Below is a small trained network, with its code and all its weights. Each question gives an input and a class and asks what happens when units are switched off, that is, made to give their printed mean instead of their output.

import numpy as np


def w(rows, s, z=0):
    codes = np.array(rows[::2]) - 128.0
    scale = np.full(codes.shape[1], s)
    scale[-1] = z or s
    return codes * scale


def f(y):
    return np.maximum(y, 0)


def log_softmax(a):
    a = a - a.max(-1, keepdims=True)
    return a - np.log(np.exp(a).sum(-1, keepdims=True))


def net(x, mask):
    res = np.array(x, float).reshape(1, 7) / 4 @ E
    y = f(res @ A[0][:, :-1].T + A[0][:, -1])
    res = res + np.where(mask, y, B[0][:, -1]) @ B[0][:, :-1]
    return log_softmax(res[-1] @ U[:, :-1].T + U[:, -1])


A, B = {}, {}
E = w([
[232,179,255],'x0',
[129,127,126],'x1',
[132,128,129],'x2',
[127,128,128],'x3',
[228,40,110],'x4',
[128,127,130],'x5',
[127,127,125],'x6',
],0.0073)
A[0] = w([
[138,126,167,82],'N0',
[93,167,134,76],'N1',
[156,81,198,134],'N2',
[85,82,90,69],'N3',
[87,111,108,147],'N4',
[80,154,123,121],'N5',
[96,97,108,82],'N6',
[166,92,168,148],'N7',
[129,111,182,116],'N8',
[125,106,107,78],'N9',
[199,129,79,87],'N10',
[73,153,171,235],'N11',
[161,134,145,111],'N12',
[107,185,122,78],'N13',
[142,60,145,91],'N14',
[109,118,83,86],'N15',
[209,209,157,146],'N16',
[151,118,117,88],'N17',
[152,158,106,255],'N18',
[113,178,117,75],'N19',
[160,2,153,74],'N20',
],0.016,0.0079)
B[0] = w([
[113,190,162,152],'N0',
[209,189,145,159],'N1',
[87,120,124,209],'N2',
[61,164,184,183],'N3',
[115,86,189,191],'N4',
[222,115,161,179],'N5',
[88,185,191,160],'N6',
[103,146,88,206],'N7',
[72,95,185,167],'N8',
[100,171,146,142],'N9',
[169,161,120,170],'N10',
[198,87,58,249],'N11',
[51,149,133,166],'N12',
[216,195,105,159],'N13',
[229,176,98,166],'N14',
[80,172,212,166],'N15',
[32,114,137,254],'N16',
[192,183,157,138],'N17',
[146,3,40,248],'N18',
[202,203,141,149],'N19',
[181,219,143,210],'N20',
],0.0068,0.0084)
U = w([
[250,232,158,8],'0',
[63,154,192,14],'1',
[169,50,131,251],'2',
[133,103,54,200],'3',
[160,72,118,180],'4',
],0.014,0.0031)

Each question gives the input, the list of numbers given to net, and the class t.
The units are the neurons (one row each of A and B). Each row of codes is followed by its name. A weight is (code - 128) times the scale printed after its matrix; where a second scale follows, it is the last column's (A, B and U).
mask holds one flag per neuron, in row order. A switched-off neuron (its flag False) gives its mean, the last column of its row in B, instead of its output. The means were averaged over made-up inputs and are rounded, as every weight is.
A unit's drop is (log p(t) with every unit on - log p(t) with that unit switched off) / (log p(t) with every unit on - log p(t) with every unit switched off).
The circuit of an input: a set's keep is (log p(t) with only the set's units on - log p(t) with every unit switched off) / (log p(t) with every unit on - log p(t) with every unit switched off). Starting from the 12 units with the biggest drops (on a tie, the unit counted first), units are removed one at a time, each time the one whose removal leaves the highest keep (on an exact tie, the one counted first), for as long as the keep stays at least 0.8.
units of the circuit, in order: the units of the circuit, biggest drop first
most important unit: the unit with the biggest drop
top k neurons: the k neurons with the biggest drops, biggest first
drop when u is switched off: that unit's drop, to one decimal
input [-6,-5,-6,-4,1,1,3], class 1: most important unit	N3
input [8,-5,5,-8,5,8,-4], class 1: units of the circuit, in order	[N16, N11]
input [-8,3,-7,2,-5,-7,6], class 1: top 3 neurons	[N3, N15, N6]
input [6,8,5,4,-5,-8,-6], class 3: top 2 neurons	[N11, N16]
input [-8,-3,-7,-3,-1,1,-6], class 1: units of the circuit, in order	[N3, N15]
input [8,-2,-2,4,-6,-2,5], class 1: top 2 neurons	[N16, N8]
input [-8,7,5,0,0,-3,3], class 1: units of the circuit, in order	[N3, N15]
input [4,0,-2,5,8,-4,-4], class 0: top 4 neurons	[N20, N14, N10, N17]
input [-3,6,4,-8,6,-5,5], class 0: top 3 neurons	[N20, N16, N14]
input [-7,-5,5,3,-4,-1,3], class 1: top 3 neurons	[N3, N15, N6]
input [3,-7,0,-7,8,3,-5], class 0: drop when N10 is switched off	0.1
input [8,5,-7,-7,-1,0,3], class 1: drop when N16 is switched off	0.2
input [4,-7,-4,2,3,7,4], class 3: drop when N5 is switched off	0.1
input [7,2,-3,-7,-1,4,3], class 1: most important unit	N16
